[128 = 0]

[147 116 127 143 148 124 129 139 138 149 126 148 161 129  92 147 199 114] : F:(19)
[126 117 118 122 162 144 126 151 141 150 114 158 149 131 104 156 190 109] : F:(16)
[ 72 122 112 135 154 120 140 167 123 125 118 159 137 115 104 145 140 137] : A:(25)
[ 49 147 101 107 130 127 153 162 130 113 124 133 142 136 117 139 199 113] : A:(32)
[ 81 136 124 129 126 123 113 146 145 152 138 125 137 137 107 153 236 100] : F:(21)
[ 44 141 112 125 155 137 145 143 144 118 135 157 149 122 122 137 202 132] : A:(25)
[134 147 160 132 117 117 141 195 123 152 138 128 148 114 122 106 191 155] : F:(21)
[176 120 121 127 178 130 129 122 134 146 124 139 142 130  88 144 216 108] : F:(16)
[169 124 169 147 147  92 126 172 139 119 140 116 142 117  94 129 172 131] : F:(16)
[ 89 148 147 135 140 133 147 197  97 149 137 165 165 119  96 161 252 126] : A:(32)
[ 91 144 122 114 144 120 156 192 121 116 120 121 163 122 106 132 241 131] : F:(16)
[126 118 117 133 189 140 131 119 149 149 119 122 146 113  97 170 248 121] : A:(17)
[ 43 141 101 134 143 145 124 136 138  99 125 171 126 120 136 120 209 114] : A:(32)
[ 71 136 114 127 114 128 146 162 123 121 105 142 130 144 126 129 143 141] : A:(32)
[ 68 148 120 143 122 134 127 131 147 141 125 148 158 124 150 144 207 101] : F:(21)
[ 83 135  81 124 110 119 137 146 137 108 118 142 156 127 129 119 205 117] : F:(19)
[ 87 120 107 127 176 116 139 140 126 125 127 130 148 131 114 134 186 137] : A:(17)
[ 53 121 111 117 132 135 117 136 128 127 115 150 144 117 111 169 217 133] : A:(32)
[100 126 125 154 139 117 139 140 141 143 125 147 145 130  93 152 224 116] : F:(16)
[ 56 123 112 137 174 109 105  76 157 135 148 154 156 145  88 185 237  84] : F:(19)
[128 120 127 122 162 132 131 111 137 139 140 144 134 125 113 136 100 136] : A:(25)

[ 94 182 153 130  92  78 141 159 124 140  92 163  66 108 161 131 114 114] : (97):HP
[ 61 207 161 117  82  72 149  31 135 167  74 121  32 113 166 132 119 186] : (89):Mf
[ 62 154 102 155  93  81 129 136 124 166  50 140 120 123 163  85 159 163] : (93):GD
[ 56 153 165 129 137  95 132 170 133 182  50 141  79 126 116 113  91 164] : (89):Pc
[ 76 182 108 155 100  57 107 170 119 176  40 135  51 114 181 112 103 145] : (89):Pc
[ 84 176 163 133 122  60 156 132 131 159  41 138  77 124 153  94 115 154] : (90):Ds
[ 55 188 149 115  90  62 123  88 122 178  81 164  58 101 172  78 107 195] : (93):GD
[ 73 201 124 118 117 108 130 171 141 165  57 123  39  94 161 115  75 181] : (89):Mf
[ 55 214 144 138 102 108 168 156 135 186  88 123  81 110 165  98  92 159] : (89):QJ
[ 63 197 171 134  89  93 121 157 145 184  62 136  51 131 170 124 123 165] : (89):Mf
[ 75 165 164 137 121  82 127 133 113 191  59 118  91  93 149 113  96 181] : (93):Rr
[ 52 198 148 133  95  70 117 194 121 181  67 135  37 138 129 109 106 207] : (93):NJ
[ 62 145 149 186 110  88 118 160 137 149  43 137  94 120 131 118 139 126] : (97):Pg
[ 52 185 162 162 106  85 135 174 143 134  48 134  71 110 153 121 105 133] : (97):FQ
[102 181 157 128 109 112 161 131 140 152  42 134  70  90 156 100  93 157] : (89):Mf
[ 66 233 167  70 119  91 171 110 140 143 120 118  52 113 122 137 104 179] : (90):BB
[ 78 175 177 119  95 108 174 158 105 147  92 150  61 117 145 109 110 218] : (93):Rr
[ 64 169 158 209 107  76  90 169 126 182  41 142 100 133 163 100 150 124] : (97):HP
[ 62 194 153 149 101  67 130 152 135 157  68 146  86 108 156 114 107 133] : (90):CD
[ 17 252 172 112  72 117 184 145 134 124  89 135  72 108  71 129 128 196] : (97):HP
[ 54 196 173 135 116  87 144 124 125 152  84 140  53  99 142 121  80 159] : (90):Ds
[ 94 174 163 117 106  66 132 193 131 193  74 137  72 130 179 102 102 196] : (93):NJ
[ 65 180 163 154 111  84 124 156 147 153  69 118  93 115 152 129  91 120] : (97):Pg
[ 71 198 159 126 110  91 137 167 139 165  81 145  68 106 131 140  85 124] : (97):HP
[ 54 200 145 113 133  83 151 133 139 182  84 147  41 105 115 108 159 173] : (90):Ds
[ 61 197 149 161 109 106 125 152 133 163  99 145  62 100 113 113 124 132] : (97):Pg
[ 81 161 151 129 112  68 130 130 144 179  60 150  87 106 196  99  99 143] : (90):Ds
[ 90 203 189 109 112  80 165 130 143 162 111 129  69 103 139 109 107 173] : (90):CD
[ 56 174 135 166 123  69 111 135 133 188  41 136  70 142 145 107  90 132] : (97):FQ
[ 63 159 146 185  92  87  95 148 137 160  37 143  86 113 160  88 145 125] : (97):Pg
[ 69 181 149 146 102  72 109 180 124 175  40 140  70 143 159 128  75 159] : (89):Pc
[ 60 128 144 200 105  50 141 132 133 162  66 133  67 102 161 131 130 200] : (93):Rr

[125 138 111 124 150 128 121 144 131 135 134 135  99 142 103 161 156 115] : Mn:M
[171 154 124 128 125 151  98 115 104 135 127 133 102 139 131 128 133 140] : Pb:T
[129 128 123 111  98 161  96 133 125 131 129 135  82 133 122 140 136 151] : Pb:Z
[145 138 131 131 141 132 138 123 120 131 118 137 110 123 118 153 148 127] : Mn:W
[152 128 159 127 135 135 113 104 119 129 137 129 115 115 138 110 131 132] : Mn:K
[139 161 143 125 152 113 117 130 123 131 126 140 119 109 126 133 152 120] : Mn:M
[175 154 157 129 124 140 111 120 112 123 135 134 106 131 128 133 141 139] : Pb:Z
[136 171 153 131 153 122 118 121 122 123 143 147 113 112 145 134 131 131] : Mn:K
[148 147 141 114 144 120 119 137 129  90 127 142 110 110 121 113 138 128] : Mn:K
[125 137 155 127 137  96 145 136 116 130 124 136 139 123 141 120 122 121] : Mn:M
[107 120 121 134 129 141 121 105 135 137 126 123 122 114 123 117 125 124] : Mn:K
[144 173 136 104 150 125 112 155 129 135 112 130 105  99 106 133 139 129] : Zm:E
[107 126 113 135 122 158 120 117 125 135 134 134 110 123 125 125 152 119] : Mn:W
[144 140 165 120 130 116 115  93 114 143 127 130 124  98 132  94 117 135] : HN:J
[137 151 137 131 143 135 121 124 137 149 144 133 116 126 123 154 141 112] : Mn:M
[154 126 148 126 137 137 112 102 109 144 124 132 122 106 125 134 136 135] : Mn:M
[112 138 127 122 152 132 109 147 131 130 126 135 103 122 124 135 140 132] : Mn:M
[147 168 147 127 136 142 121 111 121 138 143 135 127 115 122 124 131 120] : HN:J
[184 139 156 130 130 137 107 108 113 135 132 133 104 122 124 142 134 139] : Pb:T
[156 166 126 117 132 140 100 163 140 122 130 118  98 125 100 143 157 125] : Zm:E
[138 139 108 116 139 141 120 111 140 111 135 133  93 134 108 144 143 126] : Zm:H
[110 150 123 131 133 142 114 133 134 139 129 139 107 104 118 152 141 127] : Mn:W
[155 159 138 119 135 133 120 156 132 137 144 146  86 126 110 171 149 116] : Pb:Y
[155 133 142 127 114 132 111 127 111 127 138 134 110 130 131 134 129 126] : Pb:Y
[145 154 125 126 118 139 118 135 121 142 134 124 120 124 126 129 122 131] : HN:N
[160 146 143 113 128 141 105 136 114 131 134 137  91 125 130 136 124 149] : Pb:Z
[129 137 125 116 130 148 115 110 126 137 139 135 109 123 115 139 149 118] : HN:V
[165 159 138 127 135 148 112 125 136 119 135 133  98 126 124 124 149 139] : Zm:H
[155 100 135 122 115 158  82  77 106 119 133 131 105 138 139 118 146 154] : Pb:T
[150 145 161 131 135 142 108 137 115 121 134 129  97 111 122 153 133 139] : Pb:T

[143 125 123 116 121 103 104 146 128 133 141 125 143 131 138 136 139 116] : ZR:B
[141 131 132 105 111 111 114 141 123 126 140 131 131 128 140 142 129 126] : ZJ:C
[144 138 136  94  93 131 107 123 110 135 139 126 155 126 130 205 138 120] : ZJ:C
[143 126 132 103  77 131 120 130 114 139 141 125 149 129 133 178 131 122] : ZJ:S
[144 126 114 115 121 127 120 145 119 139 137 124 145 141 142 173 133 137] : Lz:D
[134 130 130 117 134 117 111 149 131 131 126 124 130 140 130 133 132 125] : ZR:L
[140 132 117 134 124 101  98 150 135 127 138 117 155 135 126 128 127 130] : ZR:L
[144 137 134 110 123 119 109 140 119 123 139 132 156 135 128 189 140 126] : ZJ:C
[131 139 118 109 122 161 128 118 117 135 118 131 140 141 126 197 134 157] : Lz:P
[143 139 121 130 142 141 138 130 118 135 112 142 145 151 127 168 138 151] : Lz:D
[148 137 122 107  97 130 104 134 119 147 141 118 152 134 142 189 126 124] : ZR:L
[129 148 128 127 109 130 131 117 121 119 130 139 145 131 122 150 128 141] : ZJ:C
[145 129 126 121  95 116 115 130 124 135 137 125 153 120 139 153 134 119] : ZJ:S
[143 131 133 111  92 125 131 128 116 145 128 105 142 132 140 163 131 120] : ZJ:S
[148 130 121 120 134 112 127 142 130 127 131 128 142 138 132 165 145 133] : HH:Q
[139 126 118 120 145 114 103 157 131 123 145 123 129 123 135 147 134 131] : ZR:B
[153 127 115 118 111 109 109 142 122 129 138 129 148 137 141 157 137 123] : Lz:P
[137 143 138 117 107 127 111 130 117 117 138 133 157 136 119 187 134 131] : ZJ:S
[152 126  99 118 133 107 106 143 121 121 130 134 146 142 123 177 145 134] : Lz:P
[151 129 118 113 149 133 103 148 113 142 142 123 156 127 130 228 143 130] : HH:U
[134 152 130 124  73 128  99 120 121 104 143 127 155 122 119 176 125 135] : ZJ:S
[146 133 135 125 119 106 118 138 123 124 146 139 152 138 126 150 132 120] : ZJ:C
[139 136 124 116 139 109  97 152 121 129 137 127 150 135 120 154 136 139] : ZR:L
[149 137 130 115 110 110 110 137 122 121 138 132 151 134 121 168 141 119] : ZJ:S
[154 123 109 102 133 120 116 134 121 141 132 140 147 137 138 195 137 129] : ZR:B
[149 124 125 100 133 132 115 147 119 136 143 119 156 133 131 222 141 120] : HH:U
[159 116 125  89  73 117 117 136 116 140 151 115 158 125 140 209 146 107] : ZJ:C
[135 136 122 125 159 119  94 159 124 127 141 122 147 140 126 171 125 154] : ZR:B
[155 136 127 116 119  90  84 153 117 120 161 123 153 119 129 176 150 113] : ZJ:C
[136 133 145 111 111 121 119 129 124 132 139 123 147 128 130 163 134 116] : ZJ:S
[138 133 119 122 127 128  89 149 127 114 147 107 151 127 125 171 125 134] : ZR:L

[126 124 135 127 126 128 125 123 130 136 121 114 123 134 136 130 121 128] : FM:(42)
[122 114 130 123 127 142 111 123 127 130 131 119 122 129 127 126 129 129] : FM:(42)
[120 120 127 116 132 148 124 136 119 123 127 139 121 135 112 119 139 138] : ZQ:(45)
[125 107 130 116 135 156 111 131 121 133 127 123 116 137 118 127 130 143] : FM:(42)
[119 114 127 118 132 143 126 128 122 133 133 124 121 142 122 125 134 132] : FM:(41)
[121 134 129 129 124 119 136 129 133 124 122 125 129 134 127 126 131 128] : ZQ:(49)
[126 128 123 129 126 127 115 132 133 127 133 125 128 127 126 125 133 129] : ZQ:(49)
[114 131 130 130 129 140 129 130 124 122 118 134 125 125 118 123 130 132] : ZQ:(45)
[117 116 128 119 133 146 138 126 120 123 126 127 120 136 119 124 127 137] : FM:(41)
[123 128 130 130 128 144 118 134 124 115 116 139 124 125 114 123 136 136] : ZQ:(45)
[124 125 125 127 132 150 112 132 126 118 119 137 125 129 116 123 138 135] : ZQ:(45)
[124 115 131 122 133 144 128 127 114 124 130 126 121 130 115 128 129 142] : FM:(41)
[128 109 132 114 141 158 123 134 115 130 125 125 112 134 110 127 127 158] : FM:(42)
[117 110 132 117 138 160 134 133 109 118 122 133 110 135 104 122 131 157] : FM:(42)
[115 136 128 129 127 137 137 132 125 113 108 143 127 135 122 120 134 126] : ZQ:(45)
[127 125 129 125 131 141 114 133 125 121 120 134 120 127 119 124 133 136] : ZQ:(49)
[124 118 132 124 126 132 120 129 126 135 126 119 119 133 123 127 128 140] : FM:(42)
[121 125 122 125 130 139 124 134 131 122 125 125 121 132 122 124 129 137] : ZQ:(49)
[118 115 127 122 132 146 127 131 120 122 131 123 115 129 114 121 130 144] : FM:(42)
[122 134 131 127 129 144 139 132 122 116 114 143 126 133 123 121 133 126] : ZQ:(45)
[117 130 133 126 131 159 125 132 123 113 104 146 124 132 120 120 134 129] : ZQ:(45)
[124 132 128 130 127 135 127 127 125 121 114 141 132 134 123 126 136 123] : ZQ:(45)
[117 111 128 119 132 152 120 130 120 124 129 119 114 135 114 123 130 145] : FM:(42)
[116 131 125 129 129 150 121 136 125 108 116 143 125 127 112 117 141 132] : ZQ:(45)
[116 126 131 127 125 137 121 130 128 118 122 125 118 130 120 120 131 134] : ZQ:(49)
[122 123 129 129 130 147 115 134 125 112 119 131 118 122 108 121 133 148] : ZQ:(49)
[124 121 136 126 125 132 122 125 127 131 120 121 124 133 128 129 124 131] : FM:(41)
[119 111 133 120 132 150 120 132 116 122 127 126 114 131 108 123 132 148] : FM:(41)
[129 116 132 121 135 150 117 130 121 130 119 129 118 130 119 129 128 146] : FM:(41)
[123 122 133 121 128 133 126 128 130 134 122 120 122 140 132 128 125 133] : FM:(42)
[128 125 132 123 132 134 128 130 127 133 115 126 124 139 129 132 126 136] : FM:(42)
[121 127 128 130 131 147 127 132 122 115 113 141 126 130 116 126 134 133] : ZQ:(45)
[122 108 128 116 137 160 122 131 116 127 127 124 113 134 114 124 131 151] : FM:(41)
[121 127 123 129 129 143 123 142 126 118 122 138 127 128 117 123 137 130] : ZQ:(45)
[125 124 126 126 132 148 117 133 123 117 124 134 123 124 116 118 133 137] : ZQ:(49)
[122 109 131 118 131 149 112 126 123 132 136 116 116 130 122 125 127 139] : FM:(42)
[122 114 131 122 131 144 123 127 121 126 128 121 100 129 117 126 127 143] : FM:(41)
[118 127 122 127 132 149 129 135 122 111 114 143 126 131 109 121 140 139] : ZQ:(45)
[125 125 133 123 131 144 135 127 121 124 120 131 123 132 127 126 125 133] : FM:(41)

[126 110 135 144 148 113 128 141 111 116 112 153 124 131 120 122 123 119] : (65):<39>
[123 115 153 143 130 125 131 141  78 129 125 142 107 141 128 132 122 140] : (65):<39>
[124 126 130 150 146 140 129 130 106 131 121 120 119 128 141 118 123 134] : (56):<28>
[127 115 133 133 137 145 132 127 125 124 120 120 121 105 134 125 120 127] : (56):<25>
[117 119 133 138 130 133 130 130 109 112 120 147 113 128 124 129 126 112] : (65):<34>
[128 113 138 160 148 131 129 132  87 125 124 132 105 139 135 120 126 152] : (55):<16>
[110 124 154 129 149  99 125 142  82 126 127 151 121 152 118 127 132 153] : (65):<29>
[122 123 135 141 124 111 130 143 101 125 124 153 118 148 121 128 129 129] : (65):<34>
[110 128 139 139 144 126 126 139  88 137 124 132 113 143 126 124 127 141] : (65):<34>
[114 124 137 139 134 120 131 138 103 130 119 135 112 138 123 126 126 130] : (65):<34>
[121 113 141 146 133 116 128 141  77 123 124 148 116 143 131 129 126 150] : (65):<39>
[112 121 136 137 163 112 124 136  96 108 124 146 121 143 114 122 128 127] : (65):<29>
[140 109 144 157 138 136 129 134 106 134 119 124 104 126 132 125 119 141] : (55):<16>
[116 104 148 168 153 131 130 134  80 104 110 143  85 133 122 122 123 124] : (65):<34>
[132 112 140 169 146 140 127 129  92 120 122 110  91 129 138 126 121 135] : (55):<31>
[135 114 143 155 151 142 126 125  95 124 121 118  98 131 130 125 122 123] : (55):<31>
[126 116 148 156 147 112 130 133  95 107 115 139 110 135 122 128 125 124] : (65):<29>
[118 112 130 142 132 149 131 130  98 120 128 136 108 122 140 122 124 152] : (56):<35>
[124 113 123 147 155 138 127 120 112 113 128 117  98 136 133 121 126 119] : (55):<31>
[122 110 133 145 129 140 131 133 108 121 122 128 101 123 133 126 123 137] : (56):<35>
[121 104 143 151 153 121 133 132 102 103 114 160 114 129 126 120 124 125] : (65):<39>
[135 114 115 136 133 142 127 131 134 132 125 120 115 120 130 124 123 119] : (55):<16>
[144  96 121 171 154 145 130 123 121  98 111 141 108 112 129 120 119 104] : (55):<19>
[115 131 134 124 129 122 129 138 113 132 123 132 124 132 121 130 127 125] : (65):<29>
[126 115 110 157 148 137 127 136 118 127 117 116 121 124 138 116 118 123] : (56):<28>
[130 111 129 151 151 137 129 127 109 114 121 123 111 118 129 126 121 120] : (55):<31>
[126 111 125 127 144 115 126 131 135 111 118 157 130 130 113 125 127 105] : (65):<39>
[133 121 130 159 142 143 129 128 108 123 116 123 117 115 135 121 119 131] : (56):<28>
[115 121 146 144 149 137 130 127  82 112 124 130 105 132 127 127 124 133] : (65):<34>
[119 127 143 123 124 120 127 146  94 139 129 139 123 142 124 133 127 136] : (65):<29>
[125 118 161 142 124 124 130 139  82 130 121 143 115 136 126 134 125 138] : (65):<39>
[127 110 136 163 157 134 127 132  97 116 125 137 104 125 129 112 127 162] : (56):<35>
[132 117 144 151 137 143 129 128  98 128 123 116 107 121 141 125 121 137] : (55):<19>
[129 112 128 158 135 139 124 143  94 141 123 114  98 135 137 121 121 145] : (55):<16>
[118 125 126 150 145 136 126 137  89 137 126 104 109 138 140 126 122 149] : (56):<28>
[120 126 141 137 155 109 127 133 106 117 120 146 127 135 114 124 127 124] : (65):<29>
[138 114 149 168 127 148 129 133  72 137 130 120  96 139 144 129 120 160] : (55):<31>
[129 122 130 134 145 137 123 134 120 135 129 127 121 123 124 123 126 138] : (56):<25>
[126 110 152 147 149 139 133 126  98 116 121 128 113 108 138 125 120 143] : (56):<25>
[113 108 135 137 146 124 133 134 107 103 117 155 114 129 123 126 125 118] : (65):<39>
[128 116 134 131 122 119 129 141 112 129 121 147 124 140 129 129 124 115] : (65):<39>
[129 117 140 157 139 143 132 133  93 131 124 126 119 117 150 119 120 157] : (56):<28>
[112 130 145 141 142 126 129 134  82 129 126 123 106 147 129 126 126 147] : (65):<34>
[134 110 130 158 142 149 127 125  94 122 127 123  96 132 140 122 124 138] : (55):<31>
[126 108 120 148 129 142 129 137 120 127 121 122 108 121 136 125 122 130] : (56):<35>
[131 118 153 157 153 140 131 120  95 118 121 108 101 121 137 123 121 138] : (55):<31>
[138 119 122 152 119 139 129 137 103 135 121 121 117 129 140 131 122 123] : (55):<16>
[120 106 136 144 152 149 129 132 105 112 121 120 103 102 131 128 119 134] : (56):<25>

[128 114 140 128 135 120 119 118 129 126 103 135 128 138 139 139 127 142] : (256):Mg
[138 123 148 130 139 126 102 133 131 130 127 135 123 129 137 140 130 125] : (256):Mg
[123 131 129 137 125 130 109 132 134 124 141 136 124 112 130 127 123 120] : (250):TT
[128 136 158 127 135 136 115 140 119 135 136 140 136 111 127 137 137 142] : (259):Rq
[128 121 126 130 130 131 111 126 124 126 106 135 120 134 136 137 133 137] : (256):Mg
[134 136 156 136 132 128 101 136 130 133 121 142 126 133 130 135 123 107] : (256):Pz
[135 137 148 115 132 136 117 133 126 145 130 134 131 101 128 136 133 138] : (259):JR
[141 131 144 121 135 121 119 133 127 134 117 128 118 127 127 145 119 112] : (256):Pz
[141 124 132 124 127 122 116 131 130 127 113 135 123 128 134 145 129 122] : (256):Mg
[115 123 139 147 113 128 103 125 130 124 136 144 127 129 144 113 128 137] : (250):Qt
[117 131 145 128 126 132 132 128 131 131 142 139 135 136 123 118 139 139] : (259):JR
[137 133 138 121 128 119 120 128 119 131 108 131 124 122 133 140 128 121] : (256):Pz
[134 143 132 121 133 136 134 132 128 131 133 127 134 115 129 136 131 138] : (259):JR
[135 126 145 127 127 129 117 126 126 128 111 135 127 141 123 140 126 122] : (256):Pz
[117 133 127 128 120 134 127 125 120 123 141 130 122 116 134 129 119 134] : (250):TT
[136 147 152 116 140 139 134 136 123 134 135 131 125 108 118 136 133 130] : (259):Rq
[128 123 144 132 134 126 111 124 123 129 114 141 129 138 138 133 128 132] : (256):Mg
[120 131 143 138 129 143 108 127 126 124 145 139 117 111 128 124 122 117] : (250):TT
[139 132 135 129 137 130 114 134 126 131 109 130 121 129 129 140 125 125] : (256):Mg
[136 127 150 131 133 122 113 132 132 133 112 134 119 130 132 134 127 112] : (256):Mg
[119 137 155 125 132 138 125 141 126 130 135 137 135 120 120 133 131 147] : (259):Rq
[145 136 129 124 133 124 116 134 136 129 115 134 119 131 130 146 130 115] : (256):Mg
[128 146 148 127 141 148 127 139 119 138 129 136 127 108 122 132 128 118] : (259):Rq
[132 124 135 128 133 128 117 130 128 127 116 130 121 125 125 142 122 112] : (256):Mg
[118 127 114 128 117 137 119 117 127 126 130 133 128 121 147 127 130 142] : (250):TT
[126 135 136 131 122 141 116 126 118 128 146 136 126 114 139 133 123 139] : (250):TT
[136 119 138 128 133 118 110 135 136 132 112 127 118 133 132 137 127 128] : (256):Mg
[137 129 143 132 140 126 109 134 135 128 117 133 126 136 126 134 125 111] : (256):Pz
[113 119 144 137 120 134 112 124 120 123 136 134 129 128 142 122 128 148] : (250):TT
[133 143 152 117 132 138 120 136 123 139 133 133 135 116 125 129 134 138] : (259):Rq
[116 124 141 144 123 139  95 133 128 123 137 144 126 121 142 128 123 128] : (250):TT
[128 137 155 129 136 138 124 134 120 134 130 142 122 124 124 132 136 148] : (259):Rq
[134 127 143 127 126 121 112 127 130 130 110 137 125 135 135 133 123 113] : (256):Pz
[136 116 147 130 128 117 114 127 128 129 112 138 128 144 133 138 124 130] : (256):Pz
[156 136 138 111 143 126 131 128 122 134 116 117 118 111 125 154 120 117] : (256):Pz
[137 128 128 130 125 119 109 136 129 128 112 135 120 137 137 142 126 113] : (256):Mg
[121 135 144 134 124 138  92 127 131 125 142 126 118 112 142 132 129 133] : (250):Qt
[149 129 143 132 136 126 121 124 122 122 112 133 122 130 130 138 126 130] : (256):Pz
[140 146 148 119 141 139 126 146 129 130 143 132 123 100 118 140 133 124] : (259):Rq
[124 130 135 130 121 135 119 126 123 124 144 129 125 115 138 132 125 134] : (250):TT
[143 129 138 131 135 123 126 126 128 129 113 123 121 132 133 139 131 129] : (256):Pz
[102 122 120 139 108 126 132 110 120 124 130 134 137 144 141 111 127 160] : (250):TT
[131 138 149 123 135 143 120 129 118 137 133 136 131 116 131 131 132 148] : (259):Rq
[139 133 136 126 134 135 110 130 128 129 118 130 119 136 122 139 119 114] : (256):Pz
[125 128 128 134 125 132 112 118 120 120 135 133 129 122 152 129 124 132] : (250):Qt
[127 128 151 127 134 133 114 145 133 135 135 144 139 119 132 130 134 133] : (259):JR
